a = [[171, 160, 138, 144, 144, 138, 156, 161, 125, 156, 144, 162, 107, 97], [141, 127, 176, 187, 198, 196, 88, 85, 190, 101, 177, 167, 116, 113], [166, 145, 157, 169, 170, 179, 109, 115, 171, 111, 178, 196, 73, 50], [172, 174, 109, 119, 134, 157, 101, 80, 222, 70, 217, 196, 110, 127], [139, 157, 117, 113, 122, 138, 128, 108, 189, 97, 182, 158, 154, 176], [197, 209, 80, 98, 113, 140, 124, 108, 179, 110, 154, 138, 160, 160], [187, 187, 113, 127, 142, 159, 110, 94, 205, 60, 218, 221, 65, 81], [159, 142, 160, 170, 180, 180, 117, 126, 148, 146, 134, 126, 168, 176], [130, 108, 193, 208, 210, 211, 94, 119, 141, 166, 106, 101, 170, 148], [157, 139, 164, 176, 185, 189, 97, 99, 187, 97, 195, 187, 118, 136], [135, 153, 123, 122, 134, 150, 121, 114, 177, 128, 136, 107, 202, 211], [116, 105, 187, 196, 194, 198, 79, 83, 214, 58, 217, 213, 86, 99], [97, 112, 157, 133, 104, 80, 224, 224, 61, 211, 84, 102, 160, 147], [136, 141, 137, 123, 109, 102, 197, 198, 94, 173, 130, 148, 125, 119], [177, 156, 157, 180, 197, 198, 90, 99, 172, 130, 139, 128, 167, 175], [192, 195, 88, 94, 113, 131, 134, 118, 185, 101, 186, 185, 103, 106]]
Indices start at 0.
(0, 0) => 171
(1, 0) => 141
(5, 2) => 80
(0, 2) => 138
(4, 9) => 97
(3, 3) => 119
(6, 10) => 218
(2, 13) => 50
(13, 1) => 141
(8, 0) => 130
(7, 7) => 126
(5, 3) => 98
(6, 9) => 60
(12, 1) => 112
(10, 9) => 128
(6, 5) => 159
(10, 0) => 135
(2, 3) => 169
(5, 4) => 113
(7, 4) => 180
(8, 5) => 211
(4, 4) => 122
(14, 7) => 99
(13, 8) => 94
(5, 1) => 209
(2, 7) => 115
(15, 10) => 186
(9, 3) => 176
(14, 10) => 139
(1, 2) => 176
(4, 1) => 157
(8, 11) => 101
(4, 0) => 139
(4, 12) => 154
(13, 0) => 136
(3, 1) => 174
(12, 12) => 160
(14, 1) => 156

M =
array([[ -6.5,  11.7, -14.3,  -3.1, -19.7,  31.8,   6.8, -13.0],
       [ 21.0, -19.8,  -3.5,  24.2, -18.3,  27.4, -47.8,  26.0],
       [ 19.4, -10.1, -14.3,   6.4,   5.1,  -9.7, -30.9,  -7.5],
       [  9.5,   8.9,  12.1, -10.2, -19.7,  11.4,   1.9,  13.6]])
M[0][0] = -6.5
M[3] = [9.5, 8.9, 12.1, -10.2, -19.7, 11.4, 1.9, 13.6]
M[3][2] = 12.1
M[:, 3] = [-3.1, 24.2, 6.4, -10.2]
M[0][3] = -3.1
M[2] = [19.4, -10.1, -14.3, 6.4, 5.1, -9.7, -30.9, -7.5]
M[2][2] = -14.3
M[1][1] = -19.8
M[2][3] = 6.4
M[0][2] = -14.3
M[:, 2] = [-14.3, -3.5, -14.3, 12.1]
M[3][7] = 13.6
M[0][6] = 6.8
M[2][0] = 19.4
M[2][7] = -7.5
M[3][1] = 8.9
M[2][6] = -30.9
M[2][4] = 5.1
M[1][5] = 27.4
M[:, 6] = [6.8, -47.8, -30.9, 1.9]
M[2][5] = -9.7

m =
[-16.0   7.0 -35.7  -6.5 -52.5  -7.3  23.6   5.1  12.3   1.5 -16.0 -10.3
  13.8  21.5  -2.2]
m[-15]	-16.0
m[10]	-16.0
m[12]	13.8
m[11]	-10.3
m[4]	-52.5
m[13]	21.5
m[-12]	-6.5
m[-1]	-2.2

grid =
array([[ -55,  224,   58,  138, -672,  156,   22,  104,  458,    3, -773,
        -425,  479, -778, -361, -698],
       [-469,  200, -355, -633, -898, -383, -502, -590, -655,  125,  346,
         214, -674,  107,  202, -274],
       [-507,  369,  130, -557, -852,  395,  421, -563,  117,  192,  -11,
         132,   10, -656,  189, -836],
       [ 258, -615,  173,  360,   62,  187,  110,  370, -257, -761,  122,
         -55, -243,  -58, -751, -390],
       [  68, -464, -798,   71, -530, -367, -852,  118, -108, -332, -877,
         120,  -13,  484, -514,  114],
       [ 135, -527,  313,  355,  216, -435, -375,  299, -706, -646,  388,
        -704, -786, -214, -488, -270],
       [ 160, -598, -671,  434, -504, -219, -725,  377,  -85, -495, -811,
         245,    8,  416, -592, -140],
       [ 184, -547, -520,  437, -451, -205, -584,  377,  -59, -519, -890,
          36,   48,  164, -645, -256],
       [ 147, -426,  319,  238, -364,  146,  192,  230, -387, -593,  465,
          61, -599, -399, -581, -645],
       [ 149, -621, -464,  -39, -613, -315, -599,  -37, -848, -547,  379,
         768, -962,  607, -506,   63],
       [ 188, -326,  133,  206, -408,  358,  242,  167, -198, -536,  161,
         518, -401,   42, -623, -583],
       [-496,  365,  368, -525, -475,  351,  561, -511,  287,  220,  -23,
        -147,  197, -841,  165, -720]])
Indices start at 0.
row 0 col 0 -> -55
row 10 col 12 -> -401
row 0 col 13 -> -778
row 4 col 9 -> -332
row 9 col 13 -> 607
row 7 col 13 -> 164
row 8 col 12 -> -599
row 0 col 1 -> 224
row 0 col 3 -> 138
row 5 col 8 -> -706
row 11 col 6 -> 561
row 11 col 4 -> -475
row 5 col 2 -> 313
row 3 col 0 -> 258
row 10 col 14 -> -623
row 3 col 3 -> 360
row 7 col 6 -> -584
row 7 col 10 -> -890
row 7 col 8 -> -59
row 10 col 4 -> -408
row 10 col 5 -> 358
row 5 col 7 -> 299
row 6 col 10 -> -811
row 11 col 9 -> 220
row 3 col 6 -> 110
row 7 col 1 -> -547
row 6 col 3 -> 434
row 6 col 1 -> -598
row 5 col 1 -> -527
row 0 col 7 -> 104
row 9 col 11 -> 768
row 5 col 6 -> -375
row 11 col 10 -> -23
row 4 col 0 -> 68
row 9 col 9 -> -547
row 6 col 0 -> 160
row 10 col 3 -> 206

W =
[[583 466 421 440 446 284 396 497 453 302 489 410 476 366]
 [738 371 510 395 238 212 337 589 474 458 781 542 381 327]
 [738 324 510 350 168 320 220 543 460 562 781 569 349 346]
 [583 466 466 395 376 284 454 497 439 302 489 383 444 366]
 [583 324 287 529 446 392 103 406 481 354 294 569 508 366]
 [583 348 331 529 446 392 103 406 481 354 392 542 508 366]
 [351 348 331 574 515 428 220 360 453 302 294 542 476 386]
 [738 324 510 350 168 320 220 543 460 562 781 569 349 346]
 [506 324 287 574 446 428  44 406 481 354 294 569 540 366]
 [351 324 331 574 584 392 220 360 453 302 294 516 476 386]
 [583 348 331 529 446 356 161 406 481 354 392 542 508 356]
 [351 348 331 574 584 392 220 360 446 302 294 516 476 386]
 [738 300 466 350 168 356 161 543 453 614 684 569 349 356]
 [583 348 331 529 446 356 103 406 481 354 392 542 508 356]
 [738 395 510 395 307 212 337 589 467 458 684 489 381 336]
 [815 371 510 350 238 212 279 589 474 510 781 542 381 327]]
W[-16,-14] = 583
W[2,-3] = 569
W[3,-14] = 583
W[-5,11] = 516
W[10,-12] = 331
W[-6,-1] = 356
W[0,1] = 466
W[:, -4] = [489, 781, 781, 489, 294, 392, 294, 781, 294, 294, 392, 294, 684, 392, 684, 781]
W[-15,-13] = 371
W[10,4] = 446
W[-9,-10] = 168
W[3,-10] = 376
W[-9] = [738, 324, 510, 350, 168, 320, 220, 543, 460, 562, 781, 569, 349, 346]
W[:, 0] = [583, 738, 738, 583, 583, 583, 351, 738, 506, 351, 583, 351, 738, 583, 738, 815]
W[-5] = [351, 348, 331, 574, 584, 392, 220, 360, 446, 302, 294, 516, 476, 386]
W[-10] = [351, 348, 331, 574, 515, 428, 220, 360, 453, 302, 294, 542, 476, 386]
W[:, 9] = [302, 458, 562, 302, 354, 354, 302, 562, 354, 302, 354, 302, 614, 354, 458, 510]
W[10,3] = 529
W[6,-7] = 360
W[11,-5] = 302
W[7,8] = 460
W[-11] = [583, 348, 331, 529, 446, 392, 103, 406, 481, 354, 392, 542, 508, 366]
W[15,-13] = 371
W[13,2] = 331
W[2,2] = 510
W[-12,-6] = 481
W[15,-10] = 238
W[9,7] = 360
W[-10,4] = 515
W[-11,-5] = 354
W[3,11] = 383
W[1,-3] = 542
W[-1] = [815, 371, 510, 350, 238, 212, 279, 589, 474, 510, 781, 542, 381, 327]
W[-3,8] = 481
W[11,3] = 574
W[-9,1] = 324
W[8,-11] = 574
W[:, 3] = [440, 395, 350, 395, 529, 529, 574, 350, 574, 574, 529, 574, 350, 529, 395, 350]
